Below are the code and all the weights of a small trained network. Each question names an input and a class and asks about switching units off, where a switched-off unit gives its printed mean instead of its output.

import numpy as np


def w(rows, s, z=0):
    codes = np.array(rows[::2]) - 128.0
    scale = np.full(codes.shape[1], s)
    scale[-1] = z or s
    return codes * scale


def norm(h):
    return h / np.sqrt((h * h).mean(-1, keepdims=True) + 1e-5)


def f(y):
    return y / 2 * (1 + np.tanh(0.7978845608 * (y + 0.044715 * y**3)))


def log_softmax(a):
    a = a - a.max(-1, keepdims=True)
    return a - np.log(np.exp(a).sum(-1, keepdims=True))


def net(x, mask):
    res = np.array(x, float).reshape(1, 4) / 4 @ E
    u = 0
    for l in range(3):
        y = f(norm(res) @ A[l][:, :-1].T + A[l][:, -1])
        res = res + np.where(mask[u : u + 6], y, B[l][:, -1]) @ B[l][:, :-1]
        u += 6
    return log_softmax(norm(res)[-1] @ U[:, :-1].T + U[:, -1])


A, B = {}, {}
E = w([
[51,27,125,6,131,86],'x0',
[171,95,23,104,111,217],'x1',
[202,196,181,2,207,57],'x2',
[137,58,103,141,150,150],'x3',
],0.0056)
A[0] = w([
[171,184,181,99,190,49,85],'0.n1',
[245,122,167,96,228,204,84],'0.n2',
[251,113,60,48,168,191,2],'0.n3',
[251,211,125,107,152,121,91],'0.n4',
[210,253,115,109,135,165,17],'0.n5',
[79,84,83,199,149,194,229],'0.n6',
],0.0056,0.0032)
B[0] = w([
[48,96,26,124,48,186,210],'0.n1',
[130,42,38,185,255,214,178],'0.n2',
[20,35,215,208,187,144,171],'0.n3',
[185,173,207,190,208,138,202],'0.n4',
[149,186,218,92,164,96,170],'0.n5',
[109,195,74,148,56,192,252],'0.n6',
],0.0058,0.004)
A[1] = w([
[186,220,144,174,163,73,106],'1.n1',
[195,131,150,51,110,39,1],'1.n2',
[254,207,172,139,144,123,29],'1.n3',
[57,89,165,227,129,42,141],'1.n4',
[226,75,157,180,183,212,59],'1.n5',
[252,222,160,170,135,69,50],'1.n6',
],0.0071,0.0039)
B[1] = w([
[153,207,127,16,32,254,254],'1.n1',
[247,77,59,86,216,87,137],'1.n2',
[206,155,137,60,251,137,222],'1.n3',
[66,248,191,167,97,93,235],'1.n4',
[136,66,60,225,238,55,239],'1.n5',
[133,165,167,3,223,195,250],'1.n6',
],0.0065,0.0024)
A[2] = w([
[122,95,184,32,253,45,94],'2.n1',
[233,94,172,228,187,118,2],'2.n2',
[108,80,194,98,190,119,3],'2.n3',
[227,95,219,209,186,67,77],'2.n4',
[56,210,210,179,169,84,44],'2.n5',
[148,164,141,120,220,10,15],'2.n6',
],0.0067,0.0038)
B[2] = w([
[250,79,153,156,80,14,254],'2.n1',
[18,43,8,179,204,106,138],'2.n2',
[198,171,125,207,2,249,129],'2.n3',
[66,69,10,195,232,247,135],'2.n4',
[44,176,190,2,69,149,163],'2.n5',
[190,39,80,180,22,235,147],'2.n6',
],0.0058,0.0045)
U = w([
[204,55,5,202,233,199,211],'0',
[243,23,138,44,80,31,251],'1',
[52,3,13,54,33,204,98],'2',
[236,236,191,15,222,217,220],'3',
[139,144,119,128,157,118,2],'4',
[121,160,12,234,2,236,196],'5',
[37,201,193,85,13,93,226],'6',
],0.0074,0.0054)

Each question gives the input, the list of numbers given to net, and the class t.
The units are the neurons (one row each of A and B). Each row of codes is followed by its name. A weight is (code - 128) times the scale printed after its matrix; where a second scale follows, it is the last column's (A, B and U).
mask holds one flag per neuron, layer by layer. A switched-off neuron (its flag False) gives its mean, the last column of its row in B, instead of its output. The means were averaged over made-up inputs and are rounded, as every weight is.
A unit's drop is (log p(t) with every unit on - log p(t) with that unit switched off) / (log p(t) with every unit on - log p(t) with every unit switched off).
The circuit of an input: a set's keep is (log p(t) with only the set's units on - log p(t) with every unit switched off) / (log p(t) with every unit on - log p(t) with every unit switched off). Starting from the 12 units with the biggest drops (on a tie, the unit counted first), units are removed one at a time, each time the one whose removal leaves the highest keep (on an exact tie, the one counted first), for as long as the keep stays at least 0.8.
units of the circuit, in order: the units of the circuit, biggest drop first
k most important neurons: the k neurons with the biggest drops, biggest first
top k neurons in layer l: the k neurons of layer l with the biggest drops, biggest first
drop when u is switched off: that unit's drop, to one decimal
input [6,-6,-4,8], class 6: units of the circuit, in order -> [1.n4]
input [2,1,6,-6], class 1: units of the circuit, in order -> [2.n1 0.n6]
input [-8,7,8,7], class 0: 3 most important neurons -> [0.n2 0.n3 1.n5]
input [-8,6,-4,-7], class 3: units of the circuit, in order -> [0.n1 0.n5 1.n6 1.n3]
input [-8,0,-6,-8], class 3: units of the circuit, in order -> [0.n1 1.n6 0.n3 1.n3]
input [2,0,0,2], class 1: 3 most important neurons -> [0.n3 0.n1 0.n2]
input [2,-1,6,4], class 1: 2 most important neurons -> [0.n1 2.n1]
input [-8,6,6,-1], class 0: top 3 neurons in layer 0 -> [0.n2 0.n3 0.n6]
input [3,1,6,3], class 1: 2 most important neurons -> [2.n1 0.n1]
input [6,-3,-5,-2], class 6: 2 most important neurons -> [1.n4 0.n1]
input [-5,-7,-1,6], class 6: 4 most important neurons -> [1.n4 0.n4 0.n5 2.n5]
input [3,3,0,-7], class 1: 2 most important neurons -> [0.n6 0.n1]
input [-3,5,-1,-2], class 0: top 2 neurons in layer 1 -> [1.n5 1.n4]
input [-7,-5,-5,-1], class 6: top 2 neurons in layer 0 -> [0.n4 0.n2]
input [-1,-2,-2,0], class 6: top 2 neurons in layer 0 -> [0.n1 0.n2]
input [7,-6,8,-8], class 1: top neuron in layer 1 -> [1.n2]
input [-5,7,4,2], class 0: top 2 neurons in layer 0 -> [0.n3 0.n2]
input [-5,-2,5,6], class 0: 2 most important neurons -> [0.n2 1.n5]
input [0,-4,-8,-7], class 6: drop when 0.n6 is switched off -> -0.1
input [-4,-2,6,6], class 0: drop when 0.n2 is switched off -> 0.9
input [-1,-6,0,4], class 6: drop when 1.n4 is switched off -> 0.0
input [8,6,2,-7], class 1: top neuron in layer 1 -> [1.n1]
input [-8,-4,-3,-5], class 3: top 2 neurons in layer 1 -> [1.n6 1.n3]
